Below is a small trained network, with its code and all its weights. Each question gives an input and a target symbol and asks what happens when units are switched off, that is, made to give their printed mean instead of their output.

import numpy as np


def w(rows, s, z=0):
    codes = np.array(rows[::2]) - 128.0
    scale = np.full(codes.shape[1], s)
    scale[-1] = z or s
    return codes * scale


def f(y):
    return y / 2 * (1 + np.tanh(0.7978845608 * (y + 0.044715 * y**3)))


def softmax(a):
    e = np.exp(a - a.max(-1, keepdims=True))
    return e / e.sum(-1, keepdims=True)


def log_softmax(a):
    a = a - a.max(-1, keepdims=True)
    return a - np.log(np.exp(a).sum(-1, keepdims=True))


def net(x, mask):
    ids = ['ΔΛΞΦΨαηθστ'.index(c) for c in x.split()]
    T = len(ids)
    res = E[ids] + P[:T]
    u = 0
    for l in range(2):
        r = res
        for j in range(2):
            rows = slice(2 * j, 2 * j + 2)
            q, k, v = (r @ M[l][rows].T for M in (Q, K, V))
            z = softmax(np.where(np.tri(T) > 0, q @ k.T / 2**0.5, -1e9)) @ v
            o = O[l][rows]
            res = res + np.where(mask[u + j], z, o[:, -1]) @ o[:, :-1]
        u += 2
        y = f(res @ A[l][:, :-1].T + A[l][:, -1])
        res = res + np.where(mask[u : u + 24], y, B[l][:, -1]) @ B[l][:, :-1]
        u += 24
    return log_softmax(res[-1] @ U[:, :-1].T + U[:, -1])


Q, K, V, O, A, B = {}, {}, {}, {}, {}, {}
E = w([
[234,145,194,58],'Δ',
[157,61,43,129],'Λ',
[153,55,35,99],'Ξ',
[138,75,111,247],'Φ',
[244,168,138,226],'Ψ',
[167,151,234,66],'α',
[201,99,102,102],'η',
[97,60,152,64],'θ',
[54,77,186,151],'σ',
[34,32,160,26],'τ',
],0.013)
P = w([
[114,212,88,152],'0',
[111,197,110,142],'1',
[116,172,129,142],'2',
[127,142,144,142],'3',
[136,110,160,145],'4',
[141,83,181,149],'5',
[152,48,200,150],'6',
[163,26,212,155],'7',
[172,1,239,146],'8',
],0.0094)
Q[0] = w([
[119,65,178,83],'0.h0',
[254,70,94,74],'0.h0',
[113,137,158,174],'0.h1',
[146,166,180,119],'0.h1',
],0.0084)
K[0] = w([
[140,56,254,110],'0.h0',
[147,36,226,220],'0.h0',
[160,177,100,77],'0.h1',
[62,177,119,49],'0.h1',
],0.0085)
V[0] = w([
[55,126,103,18],'0.h0',
[3,79,162,235],'0.h0',
[74,131,54,156],'0.h1',
[158,101,180,101],'0.h1',
],0.0045)
O[0] = w([
[120,169,42,1,3],'0.h0',
[45,187,167,177,198],'0.h0',
[89,91,85,97,117],'0.h1',
[171,167,175,75,145],'0.h1',
],0.0045,0.0012)
A[0] = w([
[174,187,120,94,41],'0.n0',
[81,114,143,134,65],'0.n1',
[94,133,90,212,27],'0.n2',
[127,180,139,16,22],'0.n3',
[128,128,128,128,128],'0.n4',
[108,127,195,108,74],'0.n5',
[128,169,6,189,22],'0.n6',
[109,135,102,126,65],'0.n7',
[128,120,128,126,119],'0.n8',
[77,159,140,129,59],'0.n9',
[104,57,10,98,9],'0.n10',
[156,40,135,112,116],'0.n11',
[88,93,47,116,29],'0.n12',
[74,130,145,133,69],'0.n13',
[75,43,84,77,154],'0.n14',
[123,84,79,128,26],'0.n15',
[136,160,222,156,65],'0.n16',
[128,128,128,128,128],'0.n17',
[193,46,199,118,199],'0.n18',
[149,105,118,128,81],'0.n19',
[107,198,114,149,105],'0.n20',
[64,195,117,131,42],'0.n21',
[100,93,128,129,78],'0.n22',
[180,219,213,50,128],'0.n23',
],0.011)
B[0] = w([
[165,108,131,50,123],'0.n0',
[132,151,175,69,121],'0.n1',
[155,80,89,2,128],'0.n2',
[129,94,186,122,125],'0.n3',
[128,128,128,128,128],'0.n4',
[112,95,95,104,128],'0.n5',
[74,104,181,95,127],'0.n6',
[177,142,131,68,118],'0.n7',
[129,129,128,126,127],'0.n8',
[165,167,172,67,121],'0.n9',
[179,177,201,128,127],'0.n10',
[92,199,95,117,168],'0.n11',
[143,138,167,113,123],'0.n12',
[127,146,181,83,121],'0.n13',
[140,220,180,97,165],'0.n14',
[177,125,152,118,119],'0.n15',
[134,127,59,134,133],'0.n16',
[128,128,128,128,128],'0.n17',
[54,200,44,159,252],'0.n18',
[128,141,117,115,122],'0.n19',
[143,71,156,138,122],'0.n20',
[202,147,157,71,123],'0.n21',
[137,143,155,81,122],'0.n22',
[114,34,32,145,146],'0.n23',
],0.0084,0.015)
Q[1] = w([
[114,119,64,52],'1.h0',
[249,54,179,131],'1.h0',
[36,42,204,65],'1.h1',
[41,228,41,150],'1.h1',
],0.014)
K[1] = w([
[135,57,104,159],'1.h0',
[141,155,208,9],'1.h0',
[243,51,211,97],'1.h1',
[10,165,133,136],'1.h1',
],0.015)
V[1] = w([
[77,7,156,168],'1.h0',
[75,75,72,81],'1.h0',
[64,153,148,75],'1.h1',
[149,147,84,41],'1.h1',
],0.012)
O[1] = w([
[30,111,167,176,168],'1.h0',
[43,91,91,2,203],'1.h0',
[222,7,243,148,255],'1.h1',
[241,32,34,135,128],'1.h1',
],0.0081,0.0089)
A[1] = w([
[163,177,202,58,42],'1.n0',
[170,192,193,162,101],'1.n1',
[93,159,83,168,58],'1.n2',
[76,104,162,179,52],'1.n3',
[168,83,186,100,13],'1.n4',
[149,126,109,187,81],'1.n5',
[151,238,159,58,121],'1.n6',
[159,115,119,104,99],'1.n7',
[185,203,148,45,83],'1.n8',
[128,128,128,128,128],'1.n9',
[116,160,150,78,95],'1.n10',
[150,139,123,155,114],'1.n11',
[127,128,129,125,89],'1.n12',
[71,70,182,41,75],'1.n13',
[108,212,124,108,65],'1.n14',
[128,127,127,129,127],'1.n15',
[178,12,195,112,61],'1.n16',
[125,130,134,116,85],'1.n17',
[124,114,67,154,123],'1.n18',
[89,94,85,68,7],'1.n19',
[215,209,140,119,40],'1.n20',
[92,118,210,31,164],'1.n21',
[181,187,138,142,128],'1.n22',
[149,136,163,67,132],'1.n23',
],0.011,0.019)
B[1] = w([
[67,253,14,150,130],'1.n0',
[174,93,69,101,162],'1.n1',
[196,61,169,56,183],'1.n2',
[186,121,112,62,177],'1.n3',
[156,104,60,239,147],'1.n4',
[67,145,126,59,154],'1.n5',
[128,105,201,107,133],'1.n6',
[146,132,89,115,130],'1.n7',
[36,133,167,115,131],'1.n8',
[128,128,128,128,128],'1.n9',
[124,112,107,85,122],'1.n10',
[107,145,148,89,140],'1.n11',
[99,150,109,91,107],'1.n12',
[131,202,120,137,214],'1.n13',
[178,76,78,168,140],'1.n14',
[128,128,128,128,128],'1.n15',
[62,238,168,57,251],'1.n16',
[96,144,104,89,109],'1.n17',
[146,164,143,102,217],'1.n18',
[161,143,208,180,175],'1.n19',
[42,61,133,140,140],'1.n20',
[168,59,93,179,254],'1.n21',
[153,143,195,87,163],'1.n22',
[96,102,142,83,148],'1.n23',
],0.0075,0.0082)
U = w([
[199,201,139,162,105],'Δ',
[67,162,172,204,254],'Λ',
[153,81,124,80,64],'Ξ',
[149,176,116,125,48],'Φ',
[174,164,62,110,74],'Ψ',
[109,104,66,55,84],'α',
[46,109,96,72,34],'η',
[102,254,66,111,176],'θ',
[119,159,190,36,103],'σ',
[184,16,100,161,201],'τ',
],0.0061,0.0033)

Each question gives the input, a string of symbols that net reads in full, and the target symbol t.
The units are the heads (2 rows each of Q, K, V and O) and the neurons (one row each of A and B). Each row of codes is followed by its name. A weight is (code - 128) times the scale printed after its matrix; where a second scale follows, it is the last column's (O, A, B and U).
mask holds one flag per unit, layer by layer, with each layer's heads first. A switched-off unit (its flag False) gives its mean, the last column of its rows in O or B, instead of its output. The means were averaged over made-up inputs and are rounded, as every weight is.
A unit's drop is (log p(t) with every unit on - log p(t) with that unit switched off) / (log p(t) with every unit on - log p(t) with every unit switched off).
The circuit of an input: a set's keep is (log p(t) with only the set's units on - log p(t) with every unit switched off) / (log p(t) with every unit on - log p(t) with every unit switched off). Starting from the 12 units with the biggest drops (on a tie, the unit counted first), units are removed one at a time, each time the one whose removal leaves the highest keep (on an exact tie, the one counted first), for as long as the keep stays at least 0.8.
circuit, biggest first: the units of the circuit, biggest drop first
top k neurons: the k neurons with the biggest drops, biggest first
k most important neurons of layer l: the k neurons of layer l with the biggest drops, biggest first
drop of u: that unit's drop, to one decimal
input θ η τ Ψ η η Φ η α, target η: top 2 neurons -> (0.n23, 0.n18)
input η Λ η Ξ Ξ Φ Λ, target Λ: circuit, biggest first -> (0.h0, 1.h0, 0.n14)
input Δ η Ψ Ψ Ξ η Ξ η Δ, target α: circuit, biggest first -> (0.n23, 0.n18, 1.h0)
input Ξ α η Φ η θ Φ θ η, target Λ: 4 most important neurons of layer 1 -> (1.n21, 1.n2, 1.n1, 1.n3)
input Δ θ η, target τ: circuit, biggest first -> (1.n16, 1.h1)
input σ η Ξ η Φ η τ η, target σ: top 3 neurons -> (1.n16, 0.n14, 1.n21)
input η τ η θ Λ Φ Λ Δ, target α: circuit, biggest first -> (0.n23, 0.n18, 1.h0, 0.n16)
input Φ σ Φ Φ τ, target Λ: top 2 neurons -> (1.n16, 1.n21)
input Ξ θ Φ η Λ Ξ η σ θ, target Λ: 2 most important neurons of layer 1 -> (1.n2, 1.n1)
input Δ η η Ξ θ τ Φ Φ, target σ: circuit, biggest first -> (1.n16, 1.h1, 0.n14, 0.h0)
input η η Ξ Λ η η η, target θ: top 2 neurons -> (0.n18, 1.n21)
input Ξ σ η η η η, target θ: circuit, biggest first -> (0.n18, 1.h1, 0.n11)
input Ξ η η Φ τ Λ, target σ: top 2 neurons -> (1.n16, 0.n14)
input η Φ τ τ η η σ Ξ α, target η: circuit, biggest first -> (0.n18, 0.n23, 1.h0)
input θ Λ σ, target τ: top 3 neurons -> (1.n16, 1.n21, 0.n18)
input Ξ Φ η Φ Λ η, target Λ: top neuron -> (0.n23)
input η θ θ Φ Ψ, target τ: 4 most important neurons of layer 1 -> (1.n16, 1.n1, 1.n20, 1.n13)
input η Φ η θ, target τ: top 2 neurons -> (1.n16, 1.n21)
input Φ Ψ η η θ Ψ, target τ: 3 most important neurons of layer 1 -> (1.n1, 1.n16, 1.n20)
input Λ α Ξ Ψ η τ Λ, target σ: 2 most important neurons of layer 1 -> (1.n16, 1.n5)
input θ θ Ξ η Φ τ Ξ, target σ: top 3 neurons -> (1.n16, 0.n14, 1.n21)
input Φ Ξ η σ η Λ, target Λ: top neuron -> (0.n14)
input σ τ η, target σ: 2 most important neurons of layer 0 -> (0.n14, 0.n18)
input Ψ Φ η τ Ξ Φ, target σ: drop of 1.h1 -> 1.2
input η η θ, target τ: drop of 1.n16 -> 0.3
